(in the rows, 128 means zero)
Each row has a class, written after it.
[131 163 158 162 148 135 133 114 157 135  67 171 121 161 136 105  91 120
 135 144 104  69 125 122 113 109 134 138 117 132 192  72 166 124 137  90
  97 171 111 165  92] -> (105)
[117 158 144 153 136 129 124 125 147 148  65 151 121 176 154 113 103 124
 153 157  93  91 121 128 114 105 132 144 111 139 212  95 180 113 131 101
 103 158  95 159 112] -> (105)
[124 130 140 155 121 138 157 110 168 185  91  77 112 115 145 141 134  90
 113 109 152  89 123  84 136 135  78 161 117 125 150 124 111 119 130 118
 121 114 162 142 128] -> (36)
[131 176 153 151 140 128 127 119 152 157  54 168 129 182 142  93 102 117
 134 151 103  75 138 129 132  98 147 139  98 144 195 102 197 122 127 104
 101 169 114 145  91] -> (4)
[121  85 125 162  83 154 112 125 118 204 142 145 158 131 130 143 138 135
 143 123 131 111 130  59 114 113 122 106 105 152 212 173 183 117 139  78
  63 113 139 119 145] -> (44)
[119  73 127 160  78 170 121 149 146 179  92 151 163 114 112 143 145 155
 173 105  85  38 149  82 112  93 139  65 102 143 167 143 121 141 136  93
  86 102 139 104 104] -> (6)
[106 164 149 157 150 134 130 119 145 132  59 158 134 170 157  95 107 111
 163 163  99  76 127 136 115 101 133 143  98 138 185  73 185 118 121 107
 126 150 104 163  91] -> (44)
[105 112 126 152 126 143 156 120 148 178  82  72 115 113 154 144 126  97
 125 117 145 104 105  95 133 144  71 162 116 111 176 138 117 110 130 114
 135 110 150 138 126] -> (36)
[169 109 175 163 154 166 134  63 149 113 131 158 137  76 109 140 139  69
  53 107 184 154  89 116 106 138 106  72 146 129  88  88  79 143 141 138
  79 188 219 112  38] -> (36)
[119 158 156 147 158 130 126 111 154 152  69 156 113 157 141 109  91 104
 137 158 113  57 128 133 108 111 138 131  98 141 193  78 183 126 114  82
 108 174 107 174  95] -> (36)
[119 114 140 166 134 150 168 117 162 192  93  69 122 113 135 136 141  85
 133 106 144 119 113  85 131 136  64 172 110 119 142 149 113 114 130 124
 123 107 160 131 118] -> (36)
[133 144 146 154 116 157 102 128 117 141 100 130 124 139 155 127 131 128
 182 140 115 114 118 106 131 138  96 157  89 149 144 141 122 131 102 123
 146 125 132  95 105] -> (43)
[120  94 134 171 138 145 162 122 154 186  93  79 116 104 138 136 134  88
 115 111 137  94  95 102 131 144  84 173 115 118 161 136 127 117 128 106
 142 107 153 132 120] -> (43)
[123  88 131 146 122 153 104 136  99 137  73 137 100 118 152 150 114 123
 189 140 107 121 107 116 129 148  95 124 114 147 178 119 114 125 112 106
 152 135 138  98  86] -> (43)
[150 112 150 131  54 139 133 133 169 203 139 147 148 117 139 154 156 166
 121 118 141  51 172  59 126  96 144  90  96 155 218 152 134 111 122 112
  91 108 124 120 154] -> (49)
[109  67 116 128 158 150 110 124 135  80  55 150 140  57 155 125 130 140
 139 118 194 176  85 137  90 148 134  87 143 125  96  36  74 125 160 161
  82 171 189 103   6] -> (44)
[131 100 156 119 148 138 129  91 154 114  91 140  88  87 141 147 114 128
 118 141 176 135 145 119  99 140 142 122 121 137 132  13 113 154 137 160
  95 135 155 164 107] -> (43)
[127 121 129 146 120 160  99 122 106 144  95 138 129 131 153 143 122 135
 192 137 116 115 118  96 127 141 106 123  99 144 146 127 102 127 108 110
 145 135 137  88 100] -> (43)
[125 113 143 167 128 131 164 117 167 195  99  66 116 117 151 139 140  91
 110 112 149 107 115  92 130 141  81 188 113 125 160 133 135 117 124 122
 132 107 144 138 136] -> (43)
[123 174 144 154 147 123 116 112 156 142  58 140 121 176 168 100 105 114
 149 153 110  64 121 133 129 108 130 138  88 152 183  87 185 127 110 107
 118 155 105 158  91] -> (43)
[119 166 157 154 146 133 121 117 146 147  58 170 123 184 128 103  91 118
 141 156  88  80 136 147 120  95 152 152  99 135 204  87 195 131 133  94
  98 173 107 152 103] -> (4)
[130 134 134 162 123 138 160 114 162 191 102  77 131 114 135 131 139  92
 108 107 134 114 132  81 136 128  92 179 114 113 157 159 131 110 129 129
 130 100 153 130 143] -> (49)
[181  97 176 138 147 155 128  70 106  92 130 186 116  74  92 123 103 100
  83  86 182 155 136 129 114 142 136 116 161 149  94  21  75 168 177 148
  36 124 209 143  55] -> (49)
[122 135 135 129  94 143  96 128 112 133 109 142 128 136 141 138 123 138
 192 142  98 110 131 112 129 134 124 138  97 132 167 144 126 137 111 114
 143 143 123  97 136] -> (49)
[103 101 121 151 128 136 162 127 158 160  76  68 114 107 161 141 138 102
 121 100 148 124 107  99 138 136  87 157 139 103 146 133 108 115 142 130
 143 113 154 136 125] -> (44)
[113 107 128 171 138 142 158 114 165 183  77  78 122 114 145 134 141  99
 120 110 145 114 117  90 138 131  86 155 124 116 157 156 106 121 139 123
 132 114 160 135 122] -> (106)
[122  56 120 150  83 169 145 133 134 212 123 126 212 132 108 151 127 170
 154 123 134 102 153 135  92 134 110 104  97 161 180 148 162 107 174 110
  82  96 106  93 124] -> (106)
[156  82 164 124 113 132 132  85 153 159 126 120  91  85 132 180 121 154
  76 121 241  86 117 110 116 154  81 135 122 140 142  51  94 161 170 146
  96 115 166 161 123] -> (36)
[132 106 152 149 139 172 115  96 133 114  60 174  97  96 123 130 137 119
 120 101 160 101 120 111 122 100 111  75 130 148 176  97  70 169 157 144
  65 151 210 131  72] -> (106)
[116  43  97 141  78 159 131 172 139 196 113 131 179  88 123 169 132 175
 153 120 101  71 122 118  99 114 128  75 126 131 210 151 138  70 143  89
  94 117 103  85 105] -> (105)
[133 123 144 147 110 152 112 136 118 144  97 130 119 113 161 139 127 132
 210 137 102  96 127  95 136 129 102 125  87 131 167 145 118 136 114 125
 144 132 123 111 111] -> (6)
[126 175 159 161 150 130 120 101 160 149  71 169 128 165 134  94  98 112
 141 162 108  56 149 125 124 105 134 135  94 148 188  94 194 135 119  95
 111 161 115 168 100] -> (106)
[144  89 125 136  92 161 126 138 132 203 143 159 187  81 106 144 135 166
 134 108 149  28 162  86 105 130 139 108 104 139 172 161 149 120 136  88
  80 115 138 106 131] -> (106)
[124 146 144 160 121 162 101 134 117 150  83 138 131 149 158 135 127 137
 218 141  84 109 130  82 122 119 106 138  82 139 161 146 103 150 124 122
 146 135 129 106 115] -> (6)
[129 123 142 170 143 140 164 106 169 184  92  77 112 126 143 129 130  94
 121  99 152 104 115  71 142 132  78 171 108 106 155 150 122 133 142 121
 134 111 151 152 123] -> (6)
[133  90 143 121 127 163 132  77 107 103  30 167 108  71 120 124  89 132
 125 146 140  92 169 118  94 165 144  87 131 137  94   5  91 173 118 156
  78 127 171 111  91] -> (106)
[108  97 129 175 145 139 154 119 156 177  83  73 109 104 146 136 136  88
 121 117 139 120 121 100 132 136  75 171 129 111 171 159 123 126 130 127
 134 100 153 143 119] -> (106)
[117 132 134 172 126 158 100 134  99 135  92 137 132 151 149 131 126 123
 218 142  89  92  99 121 140 129  97 168  89 127 149 151 105 141 116 108
 147 118 125  96  99] -> (4)
[119 117 137 174 123 153 110 110 112 147 107 115 133 131 149 146 121 116
 199 143 115 113 130 107 127 145  76 159  96 133 161 150 114 141 115 117
 133 118 125 112 117] -> (106)
[129  95 127 110 157 142 115 119 121 141  84 157 144  64 138 132 133 149
 116 111 152 154  78 134 100 100 136  58 142 131 126 106  88 150 169 168
  94 190 191 109  63] -> (49)
[114 124 138 153 116 163 105 123 109 166  83 121 136 156 160 141 133 127
 216 132 100 126 117  89 121 127  86 144  88 139 175 161 106 140 113 112
 131 137 137  89  98] -> (36)
[137  85 154 161  63 146 127 129 145 179 132 137 179 118 101 139 155 148
 134 123 111  97 178 125 115 109 115 119 117 146 187 161 152 117 124 111
  93 127 124  75 100] -> (106)
[128  62 125 157  94 156 109 140 127 171 115 152 141  91  99 152 150 115
 132 125 112 102 103 100 112 128 110  79 119 159 154 164 153 107 109  87
 110 130 160 100 102] -> (43)
[131 126 129 146 165 182 113 103  94 105 109 172 150  69 144 117 106 128
 113 105 180 144  89  99  94 135  94  78 128 143 121 103  69 135 152 144
  77 155 193 112  49] -> (44)
[113 103 130 162 140 138 162 123 151 174  82  73 119 110 155 137 133  92
 129 104 149 126 105  95 126 142  74 182 121 111 168 151 129 109 130 120
 129 129 144 135 122] -> (44)
[132  92 124 139  65 149 144 161 135 197 141 134 190  98 108 134 175 162
 145 132 109 112 158 111 101  98 132  94 128 153 139 162 139  83 130 132
 113 105 117  81 128] -> (105)
[149  84 147 148  87 155 119 122 124 201  70 169 169 121 113 159 125 141
 143 131  79  73 157  74  78 125 118 100  99 158 201 164 164 132 104  96
 114 147 131 106 114] -> (49)
[132 163 149 144 122 129 126 110 148 159  74 154 120 167 155 114  90 135
 143 154 121  60 136 120 115 118 133 142 103 144 205  84 187 121 127  96
  97 158  92 163 123] -> (105)
[133 128 146 172 120 164 115 123 116 160  77 124 127 146 155 138 120 143
 205 115 103  89 127  75 134 118  81 142  86 129 177 160  87 154 129 111
 140 127 131 104  99] -> (6)
[116  98 156 157 144 135 116  96 114 111  87 186 100 103 110  97  92 133
 116 137 154 108  74 129 103 126 121  94 157 145  94  36 113 174 150 100
  70 159 162 153  60] -> (105)
[139  85 151 128 166 180 141 106 119 135 152 212 167 110  88 147 103 177
  92 105 183  85 163 100  61 123 155 117 127 123 166  36  71 177 190 137
  50 101 161 131  84] -> (4)
[144  84 131 146  69 158 132 126 133 228  88 129 160  99 147 155 140 146
 115 119 136  70 170  76 104 117 134 104 105 142 212 167 161 118 124 112
  93 120 140 100 121] -> (4)
[115 119 134 161 113 146 100 125 132 140 100 125 113 112 157 135 123 140
 202 145 126  93 136  97 140 134 105 138  97 133 161 126 108 149 125 116
 131 119 134 119 113] -> (106)
[129 137 145 162 129 147 115 134 122 142 104 120 134 137 156 131 151 131
 190 127 106 131 109 111 135 104  90 155 104 137 143 155  99 136 130 140
 146 139 138  99 106] -> (44)
[128 115 139 145 112 155 114 131 114 140  93 120 127 134 150 151 125 128
 207 137  90 124 142 107 125 136  99 133 103 137 140 126  92 135 120 136
 157 115 122  96 109] -> (6)
[108 101 120 161 118 137 148 123 140 180  56  78 124 111 154 138 129 100
 132 111 132 100 103  97 130 144  91 175 122 110 167 140 113 112 129 109
 138 106 152 128 122] -> (49)
[125 105 152 147 128 164 101  90  96  91  14 175 118  92 119 122 101 155
 147 114 127 114  97 134 103 115 101 105 158 139  88  20  34 175 161 138
  94 154 199 119  31] -> (105)
[105  71 129 167  58 150 131 142 131 210 109 114 180 103 154 150 165 136
 203 146  88  81 170  87 114 110 125 114  94 144 211 174 161 104 113 101
 122  85 112 123 142] -> (106)
[116 158 146 155 152 126 124 112 144 153  40 142 129 175 166 110  94 110
 161 155 106  86 127 127 119 107 132 132  99 136 194  84 182 112 124 100
 114 165  99 166  85] -> (6)
[120 119 134 162 119 140 162 124 168 176  95  82 106 107 137 127 144 114
 124 113 134 113 115  83 137 121  88 157 128 106 148 147 113 122 132 132
 128 119 147 124 134] -> (105)
[116  93 127 117  65 134  98 148 123 181 123 141 149 112 146 155 150 157
 161 150 118  83 123 104 105 123 137  94  92 154 199 158 161 117 106 101
  92 147 119 100 146] -> (36)
[158 110 151  93 144 150 128  70 116  92  94 197 103  82 126 139  96 122
  88 126 182 122 139 105 112 144 156  22 148 135 113  29  91 144 132 147
  90 173 175 143  80] -> (6)
[121  96 135 149 191 153 107  93 132  55  87 148 105 100 160 166 112 115
 125 123 163 152  89 113 106 137 148 125 138  98 128  44  46 128 134 129
  88 142 153 168  80] -> (44)
[122 164 152 158 156 131 117 111 138 140  37 168 126 175 139 103  93 104
 145 161  95  80 122 157 117 103 140 150  99 141 190  83 192 120 119 100
 103 178 109 153  78] -> (4)
[122 138 133 154 123 157 107 128 109 140 107 123 132 157 151 139 124 134
 194 127 114 136 126 100 132 130  92 138 102 137 155 151  94 136 131 113
 127 129 131  97 106] -> (36)
[128  74 182 149 140 141 126  95 123 141  75 172 112  57 105 110 116 102
 116 133 158 132  69 125  91 149  68 120 133 142 118  65 159 172 122 135
  92 200 206 106  18] -> (43)
[119 117 131 171 137 140 154 117 167 182  70  67 111 107 154 141 128  94
 122 109 144 125 116  75 137 132  76 170 112 108 177 137 113 108 144 125
 128 114 156 146 117] -> (6)
[117 113 135 182 146 138 161 113 170 174  86  80 110  97 138 119 141  87
 118 114 149  95 125  88 141 132  88 174 119 109 154 148 119 123 123 120
 124 102 156 147 116] -> (106)
[ 80  92 110 141  79 129 104 155 144 205 118 125 150 141 118 151 140 155
 171 160 105  56 130 129  87  93 133  94  86 158 208 148 182 118 115  75
  84 149  88 114 159] -> (36)
[128 167 148 160 145 130 125 112 146 148  63 154 134 165 156 110  92 105
 150 157 106  63 129 116 124 119 121 128  93 141 194  85 183 111 123  95
 122 152 106 169  90] -> (6)
[121  78 110 158 101 160 103 129 118 209 127 119 172 141 139 175 134 135
 165 133 135 106 140 104  84 115  79  96  88 166 214 190 179 102 129 117
  92 100 103 121 116] -> (6)
[131  42 109 154  83 142 107 145 141 189  95 131 159  65 149 198 148 139
 157 145 131  59 112 107  86 133 111  92 125 144 191 118 134  76 121  99
 112 124 125 126 100] -> (105)
